How the states are linked:
at | f q c e m t h s
q239 | q522 q476 q238 q978 q414 q235 q989 q480
q435 | q425 q788 q246 q721 q962 q709 q177 q821
q246 | q880 q313 q435 q958 q86 q45 q121 q219
q282 | - - q202 q655 q216 q62 - -
q962 | q157 q168 q86 q169 q435 q654 q302 q808
q955 | - - q903 - q833 q694 - q655
q738 | - q821 - - q500 - q689 q788
q689 | q885 q559 q414 q644 q238 q496 q738 q806
q895 | q593 - q604 q595 - - q565 -
q210 | q398 q278 q110 q561 q589 q480 q138 q235
q785 | q806 q743 q470 q635 q669 q756 q971 q885
q121 | q839 q512 q177 q62 q670 q655 q246 q694
q982 | q216 - q79 q816 - q565 - -
q76 | - - - q903 q796 q937 - q202
q31 | q79 q284 q216 q32 q202 q492 q151 q796
q899 | q272 q167 q978 q238 q644 q347 q696 q940
q470 | q512 q839 q785 - q996 - - -
q61 | q202 - - q841 q79 q322 - -
q669 | q342 q141 q996 q855 q785 q908 q662 q881
q272 | q899 q657 - q881 - - - q855
q971 | q788 q425 - - q662 - q785 -
q565 | q963 q640 q397 q538 q90 q982 q895 q626
q425 | q435 q971 q880 q905 q157 q871 q743 q911
q652 | - q151 - q857 - q716 q284 -
q375 | q642 q138 q654 q951 q45 q86 q278 q269
q138 | - q375 q857 - - q577 q210 -
q360 | q716 q604 - q662 - - q855 -
q730 | - - - - q279 q821 q903 q709
q419 | - - - q709 q151 q721 q202 -
q157 | q962 q662 q595 q604 q425 q890 q141 q829
q633 | q841 q960 q655 q202 q32 q177 q709 q903
q205 | q937 - - q682 q657 - - q322
q709 | q871 q988 q45 q419 q654 q435 q633 q730
q951 | - - q151 q375 - q593 q216 -
q996 | q480 q538 q669 q640 q470 q398 q649 q522
q238 | q881 q318 q239 q899 q689 q748 q500 q342
q595 | q86 q649 q157 q895 q880 q642 q538 q461
q788 | q971 q435 q313 q634 q168 q988 q806 q738
q342 | q669 q302 q480 q940 q806 q110 q168 q238
q960 | q756 q633 q589 q942 q110 q806 q988 q496
q694 | q802 q414 q559 q920 q476 q955 q219 q121
q62 | q90 q728 q148 q121 q963 q282 q958 q920
q833 | q427 q235 q651 q358 q955 q476 q269 q278
q90 | q62 - q322 q839 q565 - - -
q662 | q168 q157 q649 q360 q971 q820 q669 q314
q414 | - q694 q689 - q239 - - q512
q278 | q816 q210 q32 q216 q655 q670 q375 q833
q302 | q141 q342 q670 q492 q177 q32 q962 q318
q903 | q462 q496 q955 q76 q651 q559 q730 q633
q651 | q927 q748 q833 q796 q903 q318 q279 q32
q329 | q279 - - - - q829 q927 q890
q132 | q318 q881 q393 q657 q682 q927 q829 q141
q857 | q820 q654 q138 q652 q988 q168 q110 q876
q655 | q936 q589 q633 q282 q278 q121 q45 q955
q347 | - q796 - q748 - q899 - q284
q654 | q890 q857 q375 q151 q709 q962 q32 q279
q492 | q397 q940 q963 q302 q148 q31 q169 q167
q640 | q44 q565 q855 q996 - - - -
q168 | q662 q962 q577 q716 q788 q857 q342 q500
q79 | q31 q524 q982 q778 q61 q397 q353 q557
q876 | - q279 - - - q500 q748 q857
q721 | q905 q634 q958 q435 q169 q419 q148 q501
q908 | q110 q778 q398 q524 q756 q669 q820 q789
q202 | q61 q942 q282 q633 q31 q148 q419 q76
q269 | - - q279 - - q78 q833 q375
q871 | q709 - - - q890 q425 q841 -
q314 | q500 q829 - - - - q881 q662
q649 | q577 q595 q662 - - - q996 -
q167 | q657 q899 q564 q318 q937 q796 q556 q492
q219 | - - q821 - q78 - q694 q246
q635 | q760 q322 - q785 q855 - - -
q335 | - - q556 q78 - - q564 q593
q318 | q132 q238 q476 q167 q559 q651 q808 q302
q32 | q778 q110 q278 q31 q633 q302 q654 q651
q644 | - q937 - q689 q899 - - q760
q45 | - - q709 - q375 q246 q655 -
q927 | q651 q789 q427 q557 q462 q132 q329 q778
q539 | - - - q279 - q556 q796 q151
q760 | q635 q148 q728 q806 q940 q942 q634 q644
q461 | q78 - q829 - - - q393 q595
q398 | q210 q816 q908 - - q996 - -
q397 | q492 q855 q565 q141 q322 q79 q604 q657
q756 | q960 q841 - - q908 q785 - -
q670 | q538 q480 q302 q963 q121 q278 q86 q476
q151 | q353 q652 q951 q654 q419 q169 q31 q539
q86 | q595 q577 q962 q593 q246 q375 q670 q78
q890 | q654 q820 q642 q353 q871 q157 q778 q329
q148 | q322 q760 q62 q177 q492 q202 q721 q937
q778 | q32 q908 q816 q79 q841 q141 q890 q927
q816 | q278 q398 q778 q982 q936 q538 q642 q427
q522 | q239 q393 q881 - - - - q996
q881 | q238 q132 q522 q272 q885 q789 q314 q669
q802 | q694 - q682 - q393 - - q839
q860 | q556 - - q829 - - q657 q604
q559 | q682 q689 q694 q937 q318 q903 q821 q177
q177 | q743 q806 q121 q148 q302 q633 q435 q559
q829 | q808 q314 q461 q860 q911 q329 q132 q157
q696 | - q556 - q500 - - q899 q716
q942 | - q202 - q960 q284 q760 - -
q796 | q557 q347 q358 q651 q76 q167 q539 q31
q358 | - - q796 q833 - q564 - q216
q937 | q205 q644 q920 q559 q167 q76 q501 q148
q820 | q857 q890 - - - q662 q908 -
q728 | - q62 q760 q512 q44 - - -
q593 | q895 q97 q169 q86 q958 q951 q963 q335
q279 | q329 q876 q269 q539 q730 q808 q651 q654
q557 | q796 - - q927 - q657 - q79
q44 | q640 q963 q940 q480 q728 q561 q97 q978
q978 | - q564 q899 q239 - - - q44
q716 | q360 q169 q97 q168 q634 q652 q940 q696
q561 | - q216 q284 q210 - q44 - -
q538 | q670 q996 q141 q565 q839 q816 q595 q393
q169 | q604 q716 q593 q962 q721 q151 q492 q556
q885 | q689 q682 - - q881 - - q785
q657 | q167 q272 q626 q132 q205 q557 q860 q397
q839 | q121 q470 q743 q90 q538 q936 q880 q802
q496 | - q903 - - q748 q689 - q960
q393 | q476 q522 q132 q626 q802 q427 q461 q538
q78 | q461 q989 q808 q335 q219 q269 q476 q86
q556 | q860 q696 q335 q808 q501 q539 q167 q169
q841 | q633 q756 q936 q61 q778 q743 q871 q462
q97 | - q593 q716 q577 - - q44 -
q480 | q996 q670 q342 q44 q512 q210 q577 q239
q564 | q626 q978 q167 q476 q920 q358 q335 q963
q353 | q151 - - q890 - q604 q79 -
q501 | - - - q821 q556 - q937 q721
q905 | q721 - - q425 q604 - q322 -
q821 | q911 q738 q219 q501 q808 q730 q559 q435
q911 | q821 - - - q829 - q682 q425
q604 | q169 q360 q895 q157 q905 q353 q397 q860
q634 | - q721 - q788 q716 - q760 -
q808 | q829 q500 q78 q556 q821 q279 q318 q962
q963 | q565 q44 q492 q670 q62 q216 q593 q564
q989 | - q78 q500 - - - q239 q577
q682 | q559 q885 q802 q205 q132 q462 q911 q743
q958 | - - q721 q246 q593 - q62 -
q855 | q940 q397 q640 q669 q635 q524 q360 q272
q936 | q655 - q841 - q816 q839 - -
q642 | q375 - q890 - - q595 q816 -
q216 | q982 q561 q31 q278 q282 q963 q951 q358
q322 | q148 q635 q90 q743 q397 q61 q905 q205
q512 | q470 q121 q806 q728 q480 q589 q313 q414
q748 | q789 q651 q235 q347 q496 q238 q876 q110
q880 | q246 - q425 - q595 - q839 -
q577 | q649 q86 q168 q97 q313 q138 q480 q989
q235 | - q833 q748 - - q239 - q210
q427 | q833 - q927 - - q393 - q816
q141 | q302 q669 q538 q397 q743 q778 q157 q132
q743 | q177 q785 q839 q322 q141 q841 q425 q682
q313 | - q246 q788 - q577 - q512 -
q806 | q785 q177 q512 q760 q342 q960 q788 q689
q110 | q908 q32 q210 q284 q960 q342 q857 q748
q284 | q524 q31 q561 q110 q942 q940 q652 q347
q462 | q903 - - - q927 q682 - q841
q920 | - - q937 q694 q564 - - q62
q789 | q748 q927 - - - q881 - q908
q524 | q284 q79 - q908 - q855 - -
q988 | - q709 - - q857 q788 q960 -
q500 | q314 q808 q989 q696 q738 q876 q238 q168
q476 | q393 q239 q318 q564 q694 q833 q78 q670
q589 | - q655 q960 - q210 q512 - -
q940 | q855 q492 q44 q342 q760 q284 q716 q899
q626 | q564 - q657 q393 - - - q565

The rows follow the links: the fewer symbols apart two states are, the more alike their rows tend to be.

Here are some states, each with a row of numbers. One shown again gets a slightly different row.
q989: 200	431	-287	-318	456	100	-57	-79	742	-663	-728	-663	407	-346	-544	-119	-152	725	-25	-143	-172	241	-766	-84	137	-42	92	206	238	-255	-354	197	-120	433	-769	153	-415	-149	-466	358	-332
q561: 607	646	-272	-247	481	-686	-398	382	-538	-83	336	50	-151	-1006	326	536	342	694	-318	-646	639	279	553	506	-72	83	215	-64	-102	-196	35	150	371	-146	389	-430	460	468	27	-274	-201
q461: -268	-195	-62	220	-443	1198	667	-386	129	-169	-902	-337	-135	478	-331	-472	-317	313	-257	-56	32	228	-609	62	89	491	339	395	256	-101	-217	-36	-420	451	-112	646	-694	-199	-267	87	137
q903: 130	-72	494	603	-392	51	124	-89	-41	-651	113	215	458	267	-370	-635	183	-439	-103	328	-461	284	46	-333	88	-480	-417	78	-570	-207	-131	160	-139	-1229	-439	-379	293	110	634	164	-557
q564: -136	294	351	137	364	222	105	451	77	-409	235	-396	-482	91	-274	50	-124	350	-459	-460	-362	-258	-17	616	-787	106	591	592	-595	-792	-694	838	-284	90	-13	315	382	70	-379	139	190
q816: 140	-415	-497	122	-205	642	21	-76	-931	194	-296	665	-30	-154	141	-289	330	4	6	78	372	391	599	321	306	474	445	-101	313	200	186	-457	-166	-155	672	230	-795	591	911	-610	-33
q419: 203	497	143	393	-96	-528	-329	-655	-90	114	282	522	-263	166	485	392	427	-798	-247	-137	598	60	523	-305	-485	-297	-832	-70	-347	-262	200	-106	154	-223	214	-257	789	-524	-45	113	-212
q760: 79	92	414	-178	244	-856	-23	633	559	475	1099	-16	187	-342	311	535	7	-129	-83	30	37	-519	73	-45	-138	-459	-234	-479	-350	300	78	268	639	215	-25	-669	882	-122	-392	313	266
q651: 251	111	-106	295	-236	-22	-248	-254	-563	-763	-367	-269	13	144	-691	-606	157	166	228	-175	-584	376	331	79	-209	-192	280	642	-326	-520	-194	89	-619	-1240	-297	-9	-232	208	705	-14	-307
q565: -318	-250	16	-76	73	498	382	416	-406	664	370	206	-760	47	546	368	-148	53	-340	-408	320	-510	479	675	-248	583	792	-68	50	54	-52	75	68	713	846	471	30	134	-91	-404	702
q876: 372	579	-210	-376	-75	-496	-191	-562	-117	-706	-934	-540	157	-249	-571	-561	-155	527	113	-301	157	726	-237	-141	311	-209	-336	466	202	-313	-53	-197	-135	-513	-594	-445	-282	-240	-142	123	-345
q820: 158	-91	-570	-512	-326	-237	70	-489	-565	527	-967	-4	220	-277	182	-214	-130	265	410	-93	668	543	46	7	623	150	-370	-11	846	486	542	-758	66	44	-9	-305	-631	12	205	-243	155
q219: -98	36	420	621	-68	699	16	-355	965	-565	-277	-99	414	449	-334	-237	195	-375	-48	269	-307	-63	-722	-620	-50	-235	-278	42	-330	-377	-401	373	-71	148	-699	360	60	-446	-199	392	-523
q496: 436	7	166	116	-416	-390	217	259	156	-435	13	-245	838	-345	-398	-539	-4	116	86	298	-190	428	-269	-262	440	-644	-643	18	-289	74	-137	53	161	-1055	-544	-849	301	142	471	253	-465
q329: 10	-179	-87	13	-745	516	573	-827	-780	-150	-1115	-128	-288	501	-334	-827	-279	-5	-15	-75	297	556	-90	39	96	186	-185	622	271	-57	51	-467	-409	-499	-128	98	-579	-123	170	-10	65
q996: -175	-496	-469	-635	208	370	13	753	114	528	-252	-181	380	-470	6	26	-217	650	289	61	-16	-64	-201	315	656	393	825	-422	608	610	182	-267	104	615	255	8	-802	547	69	-373	257
q595: -340	-240	-497	67	-55	872	-69	-303	6	354	-613	197	-329	215	83	82	102	-110	100	163	90	-49	-250	-290	219	582	249	-213	669	290	285	-382	-266	922	295	944	-847	-133	-25	-224	169
q642: 47	-129	-498	271	-194	477	-21	-804	-659	47	-950	498	-130	50	243	-217	312	-31	-130	-64	637	573	71	-143	165	471	77	-116	587	13	280	-604	-122	160	333	401	-868	89	434	-406	-142
q210: 648	259	-543	-294	495	-384	-767	240	-437	-398	-159	168	555	-1035	-151	168	420	689	105	-180	171	601	307	-29	430	-59	271	-245	107	-18	165	-214	96	-360	74	-248	-304	708	650	-374	-406
q881: -112	-548	-61	-541	-281	249	619	518	39	111	-354	-842	178	57	-554	-658	-738	624	215	236	-453	23	-469	386	626	128	496	187	334	436	-263	-8	-202	-63	-238	-242	-558	377	-176	19	403
q279: 343	435	-265	259	-257	-193	-275	-948	-372	-902	-831	-319	-102	291	-494	-499	128	-45	195	-225	-208	471	-96	-112	-171	-37	-310	821	9	-542	-111	-178	-554	-775	-422	237	-325	-348	301	80	-365
q716: 36	592	-353	-807	433	-906	-320	-263	202	218	136	-459	-408	-245	258	803	-127	350	180	-549	412	-399	-35	255	-411	-25	-72	-8	344	-9	241	45	225	842	-39	24	350	-507	-970	109	281
q920: -159	37	890	554	30	492	348	494	631	-339	675	-7	-101	120	-108	-75	25	-73	-502	134	-134	-460	-230	181	-630	-164	64	135	-839	-400	-598	920	232	-48	-123	-87	831	-212	-265	447	-107
q557: -36	-185	365	122	-709	206	777	15	-967	33	-142	-85	-728	344	-15	-599	-267	227	-330	-373	338	352	507	963	-277	352	162	622	-216	-283	-120	208	-204	-548	412	-399	191	-1	212	-141	379
q649: 0	-227	-612	-514	184	272	185	-187	267	520	-745	-133	169	-342	61	107	-284	401	91	-35	353	148	-395	-72	490	347	141	-365	807	417	144	-496	197	933	98	374	-913	65	-385	-189	176
q778: 2	-461	-342	20	-419	110	-93	-306	-1125	305	-328	364	-112	14	96	-345	142	-156	322	-74	151	329	586	60	229	436	202	-18	339	422	396	-518	-428	-566	567	226	-775	466	880	-528	123

Each walk starts at a row. The symbols on each line, taken left to right, move it on to the next state.
Each answer is a row, close to the row of the state it stands for.
new walk
-186	93	448	403	407	0	-320	465	539	157	1128	603	-83	129	479	667	474	-587	-351	151	-16	-664	188	-144	-550	-125	35	-420	-674	-217	-236	512	391	276	239	122	888	-1	-25	30	-182
q e m e c q h -258	538	-145	-365	412	-514	-562	-536	-101	42	127	-78	-788	422	358	554	9	-230	171	-454	1	-500	153	48	-802	203	-17	151	19	-445	182	70	-222	595	156	627	286	-577	-681	-26	313
h h h f e -485	-651	-377	-211	-20	422	52	141	-474	485	-26	83	-260	303	34	11	-315	-172	592	277	-604	-383	248	116	166	425	663	-347	470	528	342	-365	-391	285	569	671	-725	330	386	-450	625
new walk
477	873	-389	-633	257	-1143	-400	-637	-375	-34	-59	-205	-346	-463	361	371	201	212	-58	-711	852	305	433	232	-256	12	-304	101	236	-213	315	-124	290	13	94	-551	311	-267	-502	2	-25
t q c q h t c m 388	304	237	-9	1	-994	-123	397	-122	256	889	187	286	-595	418	385	189	-242	-220	-12	414	115	434	93	115	-434	-603	-300	-401	151	59	-17	632	-480	144	-934	925	72	-23	-127	-140
e q m t m s q 95	-413	272	-36	-109	-245	124	516	822	-314	289	-451	878	-149	-664	-360	-253	78	133	482	-781	-85	-512	-301	337	-575	-204	-121	-378	201	-366	304	173	-438	-748	-488	173	49	-96	397	-319
new walk
-11	37	130	-132	-83	-366	164	-200	1002	-272	-326	-526	657	109	-430	-252	-119	39	189	291	-283	33	-939	-607	253	-492	-624	82	-28	89	-108	118	122	133	-1059	-157	52	-496	-646	566	-337
h m s h m h m s 97	-10	-138	-491	267	-284	-9	531	342	-463	-68	-869	275	-155	-753	-298	-459	839	345	36	-1000	-75	-503	164	222	-208	526	341	36	28	-320	333	-233	-334	-612	-241	-107	269	-175	350	29
s h h q c -143	189	-521	114	835	274	-1066	357	65	-363	95	162	-20	-254	-376	413	368	43	366	167	-856	-392	-15	-175	-210	85	1006	-77	120	-162	-34	47	-330	272	85	836	-412	603	463	-229	-78
new walk
74	-263	-13	-44	692	-153	-510	626	924	-18	502	362	898	-592	43	443	246	3	175	415	-377	-238	-459	-505	528	-430	0	-871	-46	384	-36	87	468	292	-381	-135	123	404	292	153	-440
h q m c s q h m e 46	26	666	-24	-12	-448	415	738	714	16	743	-480	103	-19	-91	-36	-481	268	-249	154	22	-299	-230	190	-65	-451	-262	20	-526	-53	-240	580	331	-322	-476	-775	982	-226	-530	521	-48
m t e s s 538	222	-202	-361	65	-646	-48	112	-404	-679	-406	-520	390	-467	-729	-616	-227	747	97	-174	-292	625	-13	203	357	-316	102	500	-70	-66	-218	-5	-45	-1118	-320	-632	-140	427	383	18	-346
new walk
312	498	267	66	-46	-355	-44	-33	-715	-557	129	-289	-581	173	-220	-274	52	82	-208	-539	22	191	512	463	-703	-42	135	693	-487	-720	-272	391	-332	-908	8	-316	678	15	209	-25	166
e q h t s 18	460	-661	-885	629	-872	-721	-513	378	-90	-400	-524	297	-299	-78	429	-13	349	659	-135	-324	-35	-374	-332	262	-67	26	-265	640	178	210	-316	-138	684	-395	151	-510	-94	-342	187	27
s t h t e 83	364	109	-629	292	-585	149	688	212	-255	366	-815	-259	-277	-334	-13	-455	739	35	-439	-276	-176	-150	732	-324	-138	493	501	-299	-346	-417	506	26	-126	-296	-482	589	-115	-703	321	343
new walk
-168	-438	398	-301	-217	-110	647	752	196	935	932	153	26	-141	592	259	-272	-138	-232	248	434	-478	78	78	236	-41	-279	-545	-38	694	155	-37	648	505	490	-564	474	143	-407	121	271
m e q e c f q 199	479	-206	-592	903	-529	-316	700	216	189	473	-194	-246	-637	287	830	8	554	-113	-474	230	-234	107	325	-192	108	603	-231	-14	15	-121	354	204	605	304	-30	437	264	-259	-158	149
c h e c h 243	149	-591	-463	983	-276	-756	558	430	-80	252	-296	543	-781	-175	538	75	626	333	135	-493	-84	-182	-7	355	-14	684	-399	360	134	-55	-41	28	464	-46	183	-556	651	269	-192	-68
new walk
159	-162	32	692	-64	-352	-542	19	-253	-217	447	767	513	27	79	30	626	-806	102	494	-273	131	385	-596	65	-391	-297	-392	-284	142	254	-284	51	-915	-117	-251	175	155	896	-108	-487
q s q s q s q h s 24	174	-1	531	-157	-200	-577	-824	-2	-94	-218	659	407	208	150	45	560	-861	126	285	104	268	20	-907	43	-273	-906	-341	86	-24	314	-557	76	-416	-252	-46	95	-238	360	52	-611
h e e f e -99	-335	474	389	-704	88	384	101	-620	662	574	571	-287	253	715	105	173	-638	-273	23	740	-11	590	129	-21	-101	-389	-210	-288	321	205	-54	271	-209	756	-481	621	102	166	-330	140
new walk
34	156	-219	-192	462	-126	-375	21	1152	55	-102	245	825	-368	148	442	280	-157	42	376	-41	-71	-588	-807	359	-239	-471	-599	152	137	138	-129	473	707	-597	82	-25	-287	-155	220	-635
c f f q c t 181	324	-3	711	100	160	-543	-696	179	-283	-314	914	451	-1	262	230	828	-669	-239	213	343	341	-73	-824	138	-214	-778	-379	-13	-111	77	-300	120	-239	-179	135	-49	-121	510	104	-752
t q c c c e 11	280	136	-342	209	-811	-144	-197	713	400	533	-7	41	-218	551	546	-8	-279	50	-96	384	-303	-166	-319	-117	-448	-840	-422	-20	44	206	53	668	582	-261	-327	820	-436	-708	414	-27
new walk
2	73	-10	212	382	571	-107	282	341	-916	-378	-325	69	94	-815	-291	53	366	103	103	-933	-95	-137	67	-220	37	935	437	-244	-483	-634	457	-553	-212	-364	604	-331	256	322	94	-84
c c h e s h s h -132	670	240	45	268	322	173	-246	257	-632	-248	-432	-642	346	-170	231	24	281	-443	-592	121	-102	-101	338	-805	308	198	660	-403	-868	-512	641	-205	425	-194	468	260	-435	-720	256	178
e s q q c t q 523	556	-730	-533	194	-889	-768	-734	-296	-191	-624	-89	275	-510	-86	118	212	151	372	-251	310	564	149	-278	335	-251	-316	-14	492	119	276	-632	7	-146	-250	-263	-344	-234	-36	-57	-254
